Below is a small trained network, with its code and all its weights. Each question gives an input and a target symbol and asks what happens when units are switched off, that is, made to give their printed mean instead of their output.

import numpy as np


def w(rows, s, z=0):
    codes = np.array(rows[::2]) - 128.0
    scale = np.full(codes.shape[1], s)
    scale[-1] = z or s
    return codes * scale


def f(y):
    return np.maximum(y, 0)


def softmax(a):
    e = np.exp(a - a.max(-1, keepdims=True))
    return e / e.sum(-1, keepdims=True)


def log_softmax(a):
    a = a - a.max(-1, keepdims=True)
    return a - np.log(np.exp(a).sum(-1, keepdims=True))


def net(x, mask):
    ids = ['γεζλμπσφψω'.index(c) for c in x.split()]
    T = len(ids)
    res = E[ids] + P[:T]
    u = 0
    for l in range(2):
        q, k, v = (res @ M[l].T for M in (Q, K, V))
        z = softmax(np.where(np.tri(T) > 0, q @ k.T / 3**0.5, -1e9)) @ v
        res = res + np.where(mask[u], z, O[l][:, -1]) @ O[l][:, :-1]
        u += 1
        y = f(res @ A[l][:, :-1].T + A[l][:, -1])
        res = res + np.where(mask[u : u + 8], y, B[l][:, -1]) @ B[l][:, :-1]
        u += 8
    return log_softmax(res[-1] @ U[:, :-1].T + U[:, -1])


Q, K, V, O, A, B = {}, {}, {}, {}, {}, {}
E = w([
[240,68,93,112],'γ',
[151,82,164,191],'ε',
[142,99,7,55],'ζ',
[182,127,160,145],'λ',
[119,228,84,74],'μ',
[191,26,131,88],'π',
[162,107,109,109],'σ',
[173,142,148,124],'φ',
[49,190,61,129],'ψ',
[230,169,161,67],'ω',
],0.018)
P = w([
[211,98,6,202],'0',
[137,67,54,113],'1',
[159,65,81,137],'2',
[155,75,89,142],'3',
[146,82,97,144],'4',
[146,92,104,141],'5',
[141,95,107,147],'6',
[147,93,112,151],'7',
[137,98,112,145],'8',
[140,94,110,153],'9',
],0.011)
Q[0] = w([
[255,93,151,104],'L0H0',
[177,138,69,157],'L0H0',
[9,216,125,149],'L0H0',
],0.0067)
K[0] = w([
[182,56,133,156],'L0H0',
[197,121,180,221],'L0H0',
[62,2,243,63],'L0H0',
],0.0065)
V[0] = w([
[184,196,54,2],'L0H0',
[84,97,115,7],'L0H0',
[129,65,98,151],'L0H0',
],0.0071)
O[0] = w([
[129,118,44,138,161],'L0H0',
[79,19,88,50,37],'L0H0',
[28,125,255,168,254],'L0H0',
],0.0089,0.0054)
A[0] = w([
[77,164,94,53,107],'L0N0',
[43,143,111,203,102],'L0N1',
[191,87,140,202,151],'L0N2',
[219,156,76,128,218],'L0N3',
[79,144,153,127,146],'L0N4',
[226,124,57,225,126],'L0N5',
[2,160,109,154,61],'L0N6',
[75,70,180,168,250],'L0N7',
],0.0091,0.0024)
B[0] = w([
[156,191,103,173,147],'L0N0',
[116,56,150,164,166],'L0N1',
[48,92,169,109,254],'L0N2',
[1,147,181,78,185],'L0N3',
[103,155,75,161,139],'L0N4',
[56,167,101,80,235],'L0N5',
[210,109,168,165,145],'L0N6',
[155,86,45,184,220],'L0N7',
],0.0075,0.01)
Q[1] = w([
[85,46,172,80],'L1H0',
[72,141,43,169],'L1H0',
[1,63,123,141],'L1H0',
],0.0081)
K[1] = w([
[21,100,130,116],'L1H0',
[100,60,112,123],'L1H0',
[2,182,146,145],'L1H0',
],0.0063)
V[1] = w([
[41,214,63,59],'L1H0',
[148,255,197,151],'L1H0',
[215,196,94,69],'L1H0',
],0.0086)
O[1] = w([
[143,113,200,170,196],'L1H0',
[253,78,111,216,87],'L1H0',
[119,187,195,125,8],'L1H0',
],0.0073,0.015)
A[1] = w([
[88,6,180,106,191],'L1N0',
[125,181,149,77,233],'L1N1',
[168,92,157,164,244],'L1N2',
[149,83,218,106,105],'L1N3',
[77,216,121,174,132],'L1N4',
[114,153,85,111,227],'L1N5',
[79,95,6,150,254],'L1N6',
[98,179,106,177,36],'L1N7',
],0.011,0.0024)
B[1] = w([
[155,122,43,142,253],'L1N0',
[117,154,182,204,140],'L1N1',
[159,207,44,122,171],'L1N2',
[94,209,120,82,162],'L1N3',
[181,142,41,70,143],'L1N4',
[124,71,207,87,148],'L1N5',
[170,102,236,165,233],'L1N6',
[254,98,103,39,136],'L1N7',
],0.0068,0.022)
U = w([
[82,106,121,223,73],'γ',
[254,85,183,139,210],'ε',
[61,102,83,103,50],'ζ',
[193,148,97,119,148],'λ',
[114,183,175,167,190],'μ',
[131,47,212,109,114],'π',
[153,63,29,64,4],'σ',
[132,137,109,150,151],'φ',
[132,100,129,130,110],'ψ',
[104,159,125,167,182],'ω',
],0.0089,0.0026)

Each question gives the input, a string of symbols that net reads in full, and the target symbol t.
The units are the heads (3 rows each of Q, K, V and O) and the neurons (one row each of A and B). Each row of codes is followed by its name. A weight is (code - 128) times the scale printed after its matrix; where a second scale follows, it is the last column's (O, A, B and U).
mask holds one flag per unit, layer by layer, with each layer's heads first. A switched-off unit (its flag False) gives its mean, the last column of its rows in O or B, instead of its output. The means were averaged over made-up inputs and are rounded, as every weight is.
A unit's drop is (log p(t) with every unit on - log p(t) with that unit switched off) / (log p(t) with every unit on - log p(t) with every unit switched off).
The circuit of an input: a set's keep is (log p(t) with only the set's units on - log p(t) with every unit switched off) / (log p(t) with every unit on - log p(t) with every unit switched off). Starting from the 12 units with the biggest drops (on a tie, the unit counted first), units are removed one at a time, each time the one whose removal leaves the highest keep (on an exact tie, the one counted first), for as long as the keep stays at least 0.8.
circuit, biggest first: the units of the circuit, biggest drop first
k most important neurons: the k neurons with the biggest drops, biggest first
top k neurons in layer l: the k neurons of layer l with the biggest drops, biggest first
input ζ ω ζ ε φ ζ ζ ε, target ζ: circuit, biggest first => [L1H0; L0H0]
input ζ ε σ, target ζ: circuit, biggest first => [L1H0; L0H0]
input ε σ γ σ, target ε: circuit, biggest first => [L0H0; L1H0; L0N5]
input ζ ψ γ π, target ζ: circuit, biggest first => [L1H0; L0H0; L0N6]
input ε γ μ, target λ: circuit, biggest first => [L0N2; L0N0; L1N7]
input ζ γ π ψ ε, target ζ: 3 most important neurons => [L0N3; L0N5; L1N6]
input γ π λ ζ, target π: circuit, biggest first => [L1N2; L1N6]
input π ζ σ σ, target π: top 2 neurons in layer 1 => [L1N6; L1N2]
input π ζ σ ζ ε ζ ε, target π: top 2 neurons in layer 0 => [L0N2; L0N5]
input ε σ μ ε, target ε: circuit, biggest first => [L1H0; L0H0]
input π π ζ ε, target π: circuit, biggest first => [L1H0; L1N6; L0H0; L1N2]
input μ ε φ, target μ: 4 most important neurons => [L0N3; L0N5; L0N7; L1N3]
input π ζ γ, target π: circuit, biggest first => [L0H0; L1H0; L1N2]
input ε ζ ε ε ε π π σ, target ε: top 2 neurons in layer 0 => [L0N5; L0N2]
input λ γ φ π ε ζ ζ γ ω, target μ: top 2 neurons in layer 1 => [L1N0; L1N1]
input ψ γ ε γ ω γ π, target σ: 2 most important neurons => [L1N0; L1N6]
input π ε γ, target π: 3 most important neurons => [L1N6; L1N2; L1N5]
input ζ ε ψ ω ε π, target ζ: 2 most important neurons => [L0N3; L0N5]
input ε ε ω ψ ω ζ ζ, target ε: most important neuron => [L0N2]
input μ π μ ζ λ ε μ φ, target μ: 3 most important neurons => [L0N3; L0N7; L0N5]
input π ω ε σ ζ λ π ζ, target π: top 4 neurons in layer 1 => [L1N6; L1N5; L1N0; L1N2]
input ζ ε γ λ, target ζ: most important neuron => [L1N6]
input ε ε π ε λ ω π φ ε, target ε: 2 most important neurons => [L1N6; L0N3]
input λ ω λ ε ε ω, target μ: most important neuron => [L1N0]
input ζ λ γ, target ζ: top 2 neurons in layer 0 => [L0N3; L0N5]
